Each row is followed by its class. Each block has new classes.
[ -3   1   3   1  -5  -6  -4   0  -1   3   6   3   0  -2  -6  -2  -2 -15
   1   2   4   0   1  14   4  -4  -6   1   0   3   0  -9  -3] -> J413
[  7 -22   9  14  -8 -17  -8  -1   1  -7   2   3   1  -5   9 -19  11   2
   5  -7   0   2   3 -11  -5  -5 -22   6  -1 -12  11   0 -13] -> J293
[ -2 -28  13  17 -17 -15  -8   6   8  -6  -1   0  -1 -10   7 -19   5  -6
   0 -15  -6 -11   6  -7  12 -11 -19   3   1  -9   1 -13   1] -> J413
[ 13  20   0 -11   6  15 -28  20  -2  -3  -1 -24 -26 -16  62 -27   1  20
   5 -17 -16  29 -14 -28 -60 -32 -15 -35 -16  13   6   7  14] -> J413
[ -8   6   4   2  -2  -2   3   8   3   1   6   1   0   2   2  -4  -5  -5
   2   2  -3  -6   7   1  -1  -3  -7   1   2   4 -29  -5   2] -> J293
[ -4 -22  10  13   4 -15   5  -5   6  -2  -2   9   5   2 -17  -5   6  -4
  -2  -5   7  -6   6   6  14   4 -11   9  -3  -6  -4   1  -9] -> J413
[ -3 -13  10  13 -13 -18  -1   7   3  -2   4  -6   0  -8  12 -10   0  -2
   0   0  -1  -2   0  -9   2  -8 -14 -14  -3  -2   4  -5  -1] -> J413
[ -5  10  -6 -15  -7   1   2  -2   3   2   0   6   4  -5  -1   7  -5   4
 -11   0  -3  -3  13   1   8  -1   8   0  -1   6   4  -8   0] -> J413
[  3   1   3   3 -10 -17  -4  -1   2  -6   8  -1  -8 -11   8  -4  -2  -5
  -2  -6   1  -1   2  -5   2  -8   1  -6  -3  -1   4  -7   6] -> J413
[ -5 -14  11  11 -18 -18  -7   4   4  -7   0   5  -2  -6   3 -12   2   9
   1  -5  -5  -7   0  -3   8 -13 -11  -1   0  -7   1 -11  -2] -> J413
[  5 -22  -1   7 -10 -19   1 -11  -4  -2   1   6  10  -1  -8  -8   6   4
   1  -2  13  32   5   0   6  -6  -7  11  -1  -8   3  -1 -18] -> J413
[ -5 -17  10  15 -20 -22   0   0   8  -3   3   8  -1  -8  -4  -8   2  -5
  -7  -4   1  -5   8   2  16  -9 -17   4  -3 -13   1 -22 -11] -> J413
[  2   5   0  -3  -3  -5  -4   3   1   1   0   0  -2  -9  17   0   0  -2
   5  -5  -6  -2  -1  -7  -4  -9  -3  -4  -3   2   2 -19   6] -> J413
[ -4  -3   4   1 -15 -15  -1  -3   6  -3  -1   7   5  13  -6  -3  -4  -3
 -10   3  -6 -11  17  -2  14  -5 -16   0  -2  -2   4 -10  -1] -> J413
[ 10 -20   5   8  -4  -1  -5   2   9  -6   3 -13  -3  -9  13 -17   5  -1
   4  -1   4   5  23   1  -5  -9 -15  -6  -1   2   2   2  -5] -> J413
[ 0 -7  4  0 -1 -5 -3 -3  0 -3 -1  1  1  2 -3 -4  2 -8  2 -1  1 -1  2  0
  2  1 -5  6  6 -5 -1  0 -8] -> J293
[  4 -36  10  18 -13 -21   6 -11  13  -3  -7   8   8   4 -21  -9   6  -7
   8   2   6 -10  -1   5  20   4 -15  18  -1 -17   0   1 -18] -> J413
[  2  -5   2   0 -14  -7  -3   1  -2  -4   2   3  -4  -1   1   1   1   4
   3   0   9   4  -2  -2   0 -11  -9   0   0  -2   2  -3  -3] -> J413
[ -2 -11  13  10 -16 -21  -9   4   8  -6  -3   0   1 -10  10 -11   2  -3
  -9  -5  -8 -10  12  -3   5 -11 -15   3  -3  -8   3 -18  -2] -> J413
[  9 -28  -2   7  -6 -12  -2   1   5 -10   2   3   5   1   3 -10  14   5
  19  -8  15  15   2  -4  -3  -3 -26   6   3 -11   1   1 -25] -> J413
[  3 -11   2   0  -8 -16   3  -2   6  -8   5   7   4  -6   2  -3   8   3
  -3   2  10   3   4   3  -1  -1  -5   3   0  -5   2  -5 -19] -> J413
[  2 -14   8   9 -22 -14  -6  -2   8  -7   0   9   4 -10  14 -13   7   1
  -5  -8  -2   1  16  -4   3 -10 -17   9  -6  -3   5  -6 -14] -> J413
[ -4 -12  10  12 -15 -12  -7   7   6  -1  12  -6   7  -7  11 -16 -11   0
 -13  -7  -8 -20   7  -8   6 -16 -15  -5  -2  -2   3  -5  13] -> J413
[ -4 -38  16  18 -38 -35   3  -7  14  -6  -2  18  13  -1 -16  -9  11  -9
  -4   4   2 -11  16   0  32   1 -17  19 -31 -14   0  -8 -19] -> J293
[ 13 -22   0   1  -4  -9  -6  -3   5 -13   0  -3  -6  -4  13 -14  13  12
  13  -7  29  21  16 -10 -25  -7 -22  -3  -5  -7   1  10 -30] -> J413
[  5 -16   0   5 -14 -12  -3  -3   4  -6  -3  16   0  -1   0  -8   2  -1
 -10   2   0   4   5  -4   0 -13  -9   1  -1  -6   3   0  -4] -> J413
[  1  -8   8   1 -12 -20  -6   8   2  -5   4  -1   1 -10  18 -14   3   3
  -1 -14  -4  11   2 -11  -7  -8 -17  -7  -7  -4  -4  -3  -6] -> J413
[ -3  -6   3  -3 -10 -13  13  -6   5   0   1  13   9  -4 -15   8  -1  -1
  -4   5   8  -1   2  21  16   1  -1  13   3  -8   3  -8 -12] -> J413
[ -3   9   3  -5  -7   4   3   3   0   3   8   1  -8  -5   7   1  -5   4
 -11   0  -3  -5  -2   0  -2   4  10 -11   0   1  -1  -4   7] -> J413
[ -6 -10   3  10  -8  -4   0  -2   2  -5   0  -4   2  -5   2  -7  -5  -2
  -6  -4   0  -7   0   0   6  -3  -3   1   3  -2  -2  -1   2] -> J413
[  3 -24   1  -2 -15 -17  20 -10   7  -3   0  15  11  -3 -10  -2   5   0
  -1   2  10  -1   6   8  15 -11   3  17   1  -8   2  -9 -16] -> J413
[  4   0 -10  -3  -7  -7   7  -4   3  -1  -1  -2   9  -3   0   5   0   0
  -5  -2   2  12   1  -2   1   1   1  -6  -2  -4   8  -5  -1] -> J413
[ 18  -5 -17  -6 -13  -4   6  -7   4  -7   3   6   7  -3   3  51   3  12
   3  -4  12  28   3   3 -14  -6  -4   4  -2  -7  10  -1 -26] -> J413
[  1 -14  -1   8  -7 -16   6  -5   5  -3  -2   9   9  -2  -6  -5   8  -5
   4   0   9   1   1   5  10   4  -7  13   1  -9  -9   4  -8] -> J413
[  4   4   6   5  -6  -7 -16  10   3  -7   1 -10  -9 -11  32 -22   5   5
  -8  -9 -14 -12   2 -15 -19 -15 -17 -16  -8  -2   2   1   9] -> J413
[ -6 -22  12  12 -17 -18  -2   8   8  -2  -1   4   2  -1  -5 -20   3  -5
  -7  -7  -8 -13   7  -4  17 -10  -9  11  -1  -7   4 -12   1] -> J413
[ 14 -20  -8  10  -5 -11  -2  -3   3  -8  -1   4   8  -1   5  -7  16  10
  17  -4   6  30  -6  -6 -21  -6 -26  22  -5 -14   9   1 -33] -> J413
[  5  -4   6   5  -5   3   3   4   0  -5   1  -4  -5  -8  15 -14   3   3
   1 -10  -5   6   8 -11 -13  -8 -22  -9  -1   2   2  -2  -1] -> J293
[-11  -5  11  11 -26 -25  -5   2   9  -4  -2  10  11  -7  -7 -10  -5  -3
 -17  -3 -10 -20  11  -1  22 -11  -6   4  -6  -5   5 -15   6] -> J413
[  7 -38  -2  10 -19 -19  -7   1   4 -11  -2   2   1  -8   9 -20  10   0
   9  -6   8  13   5   7  -7  -9 -26   3  -5  -8   2   2 -18] -> J413
[  4 -37  14  22 -14 -13  -2   1  12  -2  -3   6   6  -4   2 -25  11  -2
   0  -4  10  -1  14  -6  11  -7 -25   2  -3 -11   0  -2 -18] -> J413
[  7 -38  10  13 -18 -30  -7  -3  17 -11  -1   7   2  -5   4 -24  17  -1
   5 -12  13   6 -11  -7   3  -9 -31   9  -5 -19  -5  -8 -25] -> J413
[  0 -13   5   3  -8 -19  -7   5   2  -2   1   4   0  -8  13 -13  -3   3
   0  -5  -7  -4   7  -4   0 -11 -10  -6  -1   2   9  -5  -1] -> J293
[ 10 -13  -4   5  -5  -5  -2  -5  -1  -5  12   8   9  -1   0  -6   8   0
   9  -2   7   6   4  -3  -6   4 -12  11   1  -6   1   0 -19] -> J413
[  1 -23   0  10  -6 -16  -2   1  11  -3   0   3   2  18  -5 -11  21  -2
  -6   1   9   8   6   1   1   1 -23  12   4 -23   7  -4 -25] -> J293
[ -3 -62   7  31 -18 -44  21 -27  19 -13  -6  33  27  16 -58   5  29 -17
  13  11  37  -8  16  19  49  22 -25  52  12 -39  -4   1 -61] -> J413
[ -2  10  11   5  -7  -3 -15  13   0  -1  -4 -35  -5 -17  22 -17  -9  -2
 -11  -4  -8 -19   4 -14   1 -21   2  -6  -4   2   5  -5  31] -> J413
[ 14 -29  12  20 -21 -32 -13   8  11 -13  -1   3   0  -9  23 -26  15   0
   4 -11   2   9  11 -13  -5 -14 -39   1  -1 -13   5  -5 -16] -> J413
[ -1 -17  -3   2 -11 -14   4  -7  20  -1  -3   9   9   2  -7   5   5  -5
   3   1  12   7  10   3   3   1  -1  10   7 -11   5   0 -17] -> J413
[-16  -4  11  21 -30 -27  -4   2   7  -4   1   8   8 -13   3 -10 -10  -8
 -21  -2 -17 -29  13  -1  25  -9  -3   2  -2   0   2 -20  12] -> J413
[ -9 -11  15  14 -22 -24  -4  -1   5   5  -3  10   2  -6  -9  -8   2  -9
 -11   0 -10 -15  12   0  24  -9 -10  11  -5 -11  -1 -11   3] -> J293
[ -2  -6  17  10  -8  -6 -13  10   0  -3  -5  -6  -3  -6  20 -17   7   1
  -1  -7 -14  -8   4 -14  -8  -5  -9 -14  -4   0   1   4  10] -> J413
[ -2   2  33   4 -10  -8  -9  14   4  -2   4  -4   4  -9  17  -9   4   2
 -10 -11   8  -5   7  -9  -5 -17  -5  -8  -2   1   0  -5  12] -> J413
[  2  -9   0  10   0   3  -6   9   4  -2  -1  -4  -4  -2  15 -15   7  -2
   3  -3  -5   2  -3  -1 -10  -5 -14  -1  -1  -5   1   7   8] -> J413

Each row is followed by its class. Each block has new classes.
[ 13   8   1  13 -36   2  27  -7  -5  21  -7  -3  11 -29  -5   1  13  19
 -17 -12  -6 -13   2   3  -9  12  -1   1  -4  16  15  13   4] -> A
[ 23  -3   4  18   0  -7   4   0  -1  11 -13   4   8  -5  -9  -8   9 -15
  -2  -5  -2 -16  -1  27   5  13 -10   4 -19  29   6  -1  -3] -> C
[  7  -3   0  20   5   0   8   2   8   5 -12 -18   3 -30 -35  -6   0   3
  12  15   9  -8  -6  11  27   8   1  -7 -13   8 -10  20   3] -> M
[ 24  -3 -12  -2   2   6  21  -7  15   8   5 -15   6   4 -47  -1  14  13
  19   4  26  -3  -9  34  17  10 -12  -4 -36  16  -9  31  23] -> M
[  2   8 -24  27  20  -6   3   3  -3   9   4 -17   6  20 -38  10   5   1
   2   1   1  -5  -8  -3  23  -4  -8  -2 -33   5 -25  21  10] -> T
[  7  -7  -5  17   7  -5   9   9   2  14   1 -18   2  14 -22  -1  16  -2
   3  -6  -2   7   0  -2  20   8   6  11 -34  -5 -14  23  24] -> T
[  9   6  -9  30  18 -12  -6  10  -8  17   1 -24 -10  -1 -37  -1  21 -11
  -8 -15  18   3  -9  -3  12   6  11 -10 -31   8 -13  13  15] -> M
[ 25  19 -31  44  29 -34  -9   5  -4  23   8 -20  -3  24 -45  13  -6   7
 -15  -5  -7 -23   4 -16  21  12  -2  -6 -28  17 -17   9  11] -> T
[ 10   5   5  21 -12  11   9  -5   7   5  -2 -14  -7  -4 -26  -4  11  17
  -2   1  -8  -3   2   6   3  -7   3  -2 -13   4  -7  24  17] -> A
[ 17  15 -16  31  -1  -6  15  12  -2  21  -4 -31   5   6 -43   3  16   0
 -13  -5  -1 -10   3  -1  16   5 -11  -4 -44  23 -18  14  26] -> T
[ -1   9 -11  30   1  13   5   9  -9   7  16 -32  -1  -1 -44  14  10  13
   8  -6   5  13  12 -14  21  -6   6  -7 -16 -12 -23  20   3] -> T
[  8  -7   2  24   7  -1  17  19   1   4 -13 -28   7  12 -26  -5   6 -22
   5   6   3   8  -5  20   8  13 -11  22 -49  25 -23 -22   9] -> M
[ -5 -14   2   1 -27  16  14  -3   0   1   0 -21  29 -15  13 -11   4  -6
  -5  -2  10   2 -10  19 -10  13 -15  20 -30   6  -8   5  18] -> A
[ 16 -12 -18  31  14  -6  -7   1  -3  20   4 -29  -3  35 -55  11  10   8
   6  -1  -4  14   0   2  24   6   0 -12 -37   5 -31  26  17] -> T
[ 14  -8  -1  14  -3   3  -8  -4   2  14  -9 -12   3  -9 -26  -5   3  -1
   4   7  -2 -13  -1  18  10   7   0 -17 -22  13  -7  29   7] -> M
[  9  -4  -9  14   4  -9  13   4   1  10   2  -9  -2   0 -26   2   4 -10
   1   1 -15  -8  -1  12  11   6  -4   2 -22  14 -16  10  13] -> M
[  2   8   9  35 -21   8  28   6  -5  15 -17 -24  -3 -23  -3 -10  11   5
 -21 -12   0 -15  -2  23   6  10 -13   7 -38  30   3   6  14] -> A
